Here is a tiny trained network, its code and every weight. The questions are about switching its units off for an input and a target symbol, where a switched-off unit gives its printed mean instead of its output.

import numpy as np


def w(rows, s, z=0):
    codes = np.array(rows[::2]) - 128.0
    scale = np.full(codes.shape[1], s)
    scale[-1] = z or s
    return codes * scale


def f(y):
    return np.maximum(y, 0)


def softmax(a):
    e = np.exp(a - a.max(-1, keepdims=True))
    return e / e.sum(-1, keepdims=True)


def log_softmax(a):
    a = a - a.max(-1, keepdims=True)
    return a - np.log(np.exp(a).sum(-1, keepdims=True))


def net(x, mask):
    ids = ['ΘΛΣβγδεζηξφψω'.index(c) for c in x.split()]
    T = len(ids)
    res = E[ids] + P[:T]
    u = 0
    for l in range(2):
        q, k, v = (res @ M[l].T for M in (Q, K, V))
        z = softmax(np.where(np.tri(T) > 0, q @ k.T / 2**0.5, -1e9)) @ v
        res = res + np.where(mask[u], z, O[l][:, -1]) @ O[l][:, :-1]
        u += 1
        y = f(res @ A[l][:, :-1].T + A[l][:, -1])
        res = res + np.where(mask[u : u + 16], y, B[l][:, -1]) @ B[l][:, :-1]
        u += 16
    return log_softmax(res[-1] @ U[:, :-1].T + U[:, -1])


Q, K, V, O, A, B = {}, {}, {}, {}, {}, {}
E = w([
[135,157,119],'Θ',
[67,84,60],'Λ',
[122,122,63],'Σ',
[103,82,30],'β',
[133,254,134],'γ',
[245,100,171],'δ',
[82,152,222],'ε',
[134,162,118],'ζ',
[84,58,144],'η',
[57,144,206],'ξ',
[134,158,120],'φ',
[103,145,218],'ψ',
[210,114,149],'ω',
],0.016)
P = w([
[96,253,146],'0',
[102,232,154],'1',
[97,208,156],'2',
[96,193,160],'3',
[91,182,164],'4',
[97,161,176],'5',
[95,167,168],'6',
[94,152,163],'7',
[94,162,172],'8',
[97,155,170],'9',
[101,146,166],'10',
[101,151,168],'11',
],0.0031)
Q[0] = w([
[22,9,221],'L0H0',
[60,128,254],'L0H0',
],0.0083)
K[0] = w([
[223,1,123],'L0H0',
[253,196,156],'L0H0',
],0.008)
V[0] = w([
[2,143,72],'L0H0',
[89,187,103],'L0H0',
],0.0099)
O[0] = w([
[142,231,44,98],'L0H0',
[140,255,131,249],'L0H0',
],0.0076,0.0012)
A[0] = w([
[144,86,78,113],'L0N0',
[122,246,142,254],'L0N1',
[26,98,35,180],'L0N2',
[131,101,31,105],'L0N3',
[216,166,131,116],'L0N4',
[170,85,188,85],'L0N5',
[106,80,180,32],'L0N6',
[2,168,110,23],'L0N7',
[58,43,129,234],'L0N8',
[99,76,156,17],'L0N9',
[129,130,47,133],'L0N10',
[62,149,184,51],'L0N11',
[46,134,141,126],'L0N12',
[1,164,106,33],'L0N13',
[210,97,54,122],'L0N14',
[117,129,117,205],'L0N15',
],0.01,0.0058)
B[0] = w([
[110,107,137,138],'L0N0',
[217,63,210,245],'L0N1',
[100,193,113,180],'L0N2',
[74,114,78,155],'L0N3',
[142,198,144,161],'L0N4',
[84,128,110,164],'L0N5',
[95,112,91,158],'L0N6',
[1,145,176,145],'L0N7',
[166,182,73,193],'L0N8',
[75,69,125,149],'L0N9',
[156,50,90,160],'L0N10',
[61,54,156,155],'L0N11',
[88,165,151,156],'L0N12',
[45,144,154,146],'L0N13',
[95,95,114,151],'L0N14',
[188,155,113,164],'L0N15',
],0.0089,0.012)
Q[1] = w([
[95,149,192],'L1H0',
[2,87,195],'L1H0',
],0.0088)
K[1] = w([
[1,169,199],'L1H0',
[124,40,170],'L1H0',
],0.0078)
V[1] = w([
[179,40,106],'L1H0',
[95,159,1],'L1H0',
],0.0049)
O[1] = w([
[157,3,82,81],'L1H0',
[151,155,79,4],'L1H0',
],0.0054,0.0026)
A[1] = w([
[126,191,92,188],'L1N0',
[48,132,175,96],'L1N1',
[93,50,98,15],'L1N2',
[61,110,116,6],'L1N3',
[10,103,132,116],'L1N4',
[137,34,147,99],'L1N5',
[221,178,139,41],'L1N6',
[169,86,46,146],'L1N7',
[83,176,86,149],'L1N8',
[199,125,66,128],'L1N9',
[59,162,185,98],'L1N10',
[66,175,102,105],'L1N11',
[189,133,133,181],'L1N12',
[117,143,167,151],'L1N13',
[74,68,23,83],'L1N14',
[112,53,118,165],'L1N15',
],0.012)
B[1] = w([
[63,158,176,198],'L1N0',
[168,87,108,202],'L1N1',
[139,94,233,159],'L1N2',
[1,99,225,155],'L1N3',
[164,161,39,249],'L1N4',
[78,162,179,171],'L1N5',
[191,163,86,207],'L1N6',
[68,112,124,172],'L1N7',
[182,179,163,191],'L1N8',
[91,48,112,176],'L1N9',
[167,104,98,195],'L1N10',
[99,158,166,180],'L1N11',
[36,133,100,236],'L1N12',
[143,116,145,197],'L1N13',
[204,78,115,226],'L1N14',
[103,147,102,193],'L1N15',
],0.012,0.011)
U = w([
[130,128,148,149],'Θ',
[115,218,55,1],'Λ',
[139,128,117,108],'Σ',
[127,107,10,148],'β',
[211,177,155,31],'γ',
[72,107,243,135],'δ',
[92,62,124,150],'ε',
[180,94,163,162],'ζ',
[125,133,126,102],'η',
[213,109,90,73],'ξ',
[131,130,153,208],'φ',
[58,177,193,186],'ψ',
[14,134,145,116],'ω',
],0.014,0.0068)

Each question gives the input, a string of symbols that net reads in full, and the target symbol t.
The units are the heads (2 rows each of Q, K, V and O) and the neurons (one row each of A and B). Each row of codes is followed by its name. A weight is (code - 128) times the scale printed after its matrix; where a second scale follows, it is the last column's (O, A, B and U).
mask holds one flag per unit, layer by layer, with each layer's heads first. A switched-off unit (its flag False) gives its mean, the last column of its rows in O or B, instead of its output. The means were averaged over made-up inputs and are rounded, as every weight is.
A unit's drop is (log p(t) with every unit on - log p(t) with that unit switched off) / (log p(t) with every unit on - log p(t) with every unit switched off).
The circuit of an input: a set's keep is (log p(t) with only the set's units on - log p(t) with every unit switched off) / (log p(t) with every unit on - log p(t) with every unit switched off). Starting from the 12 units with the biggest drops (on a tie, the unit counted first), units are removed one at a time, each time the one whose removal leaves the highest keep (on an exact tie, the one counted first), for as long as the keep stays at least 0.8.
units of the circuit, in order: the units of the circuit, biggest drop first
unit that matters most: the unit with the biggest drop
top k neurons: the k neurons with the biggest drops, biggest first
top k neurons in layer l: the k neurons of layer l with the biggest drops, biggest first
input δ δ ξ ε Λ β Λ, target Λ: top 2 neurons => [L1N4, L0N1]
input η ξ ψ δ γ ε, target ε: top 4 neurons in layer 1 => [L1N4, L1N3, L1N2, L1N5]
input Λ φ δ, target Λ: top 3 neurons => [L1N6, L1N12, L0N4]
input Λ ζ β Λ ω, target β: top 2 neurons => [L1N6, L1N12]
input Λ ψ φ δ Θ ψ δ ζ ξ ψ η, target ε: top 4 neurons => [L1N2, L1N14, L1N3, L1N4]
input φ φ Λ Θ Λ Σ, target ω: units of the circuit, in order => [L1N6, L1N14]
input Θ Λ δ ω φ γ Σ ε ψ η, target β: top 4 neurons => [L1N4, L0N8, L0N1, L1N14]
input β β δ ω, target β: units of the circuit, in order => [L1N2, L1N8]
input Σ φ Λ ξ ω η φ η η, target β: units of the circuit, in order => [L0N1, L1N4]
input φ ψ Λ ω Λ Λ ζ ω, target Λ: unit that matters most => L1N6
input φ ψ Λ ζ ε ψ, target δ: units of the circuit, in order => [L1N4, L1N6]
input ψ ψ ε, target ζ: top 3 neurons in layer 1 => [L1N10, L1N1, L1N12]
input δ γ φ ξ Λ Θ β Λ ω β Σ ξ, target β: units of the circuit, in order => [L1N4, L0N1, L0H0]
input β Θ Θ β ζ ε, target ζ: unit that matters most => L1N10
input β δ ψ, target ε: top 4 neurons => [L1N4, L1N2, L1N3, L0N1]
input Θ Λ ω ε ω ψ Θ β Λ δ ζ ε, target ε: top 3 neurons => [L1N3, L1N2, L1N4]
input β Σ δ, target β: top 2 neurons => [L1N12, L1N6]
input Θ ψ ψ δ φ φ φ η, target ε: top 3 neurons in layer 0 => [L0N9, L0N6, L0N4]
input φ ε ω φ γ ψ φ ω ψ β ω ε, target β: top 2 neurons in layer 0 => [L0N1, L0N8]
input β Σ ψ γ Λ β ψ, target δ: top 2 neurons in layer 0 => [L0N1, L0N8]
input ω φ Λ γ, target γ: top 2 neurons => [L1N6, L0N1]
input φ γ γ ζ, target γ: unit that matters most => L0H0
input Λ β ψ ω ω γ γ β ψ, target β: top 3 neurons => [L0N1, L1N4, L0N8]
input φ γ γ φ, target γ: top 3 neurons => [L1N6, L0N1, L0N4]
input Λ φ Σ, target ω: top 2 neurons => [L1N4, L0N10]
input φ ψ Θ ψ Λ ψ ω η ξ, target β: top 3 neurons => [L1N4, L0N1, L0N8]
input Σ ψ δ Θ γ ψ, target ε: top neuron => [L1N4]
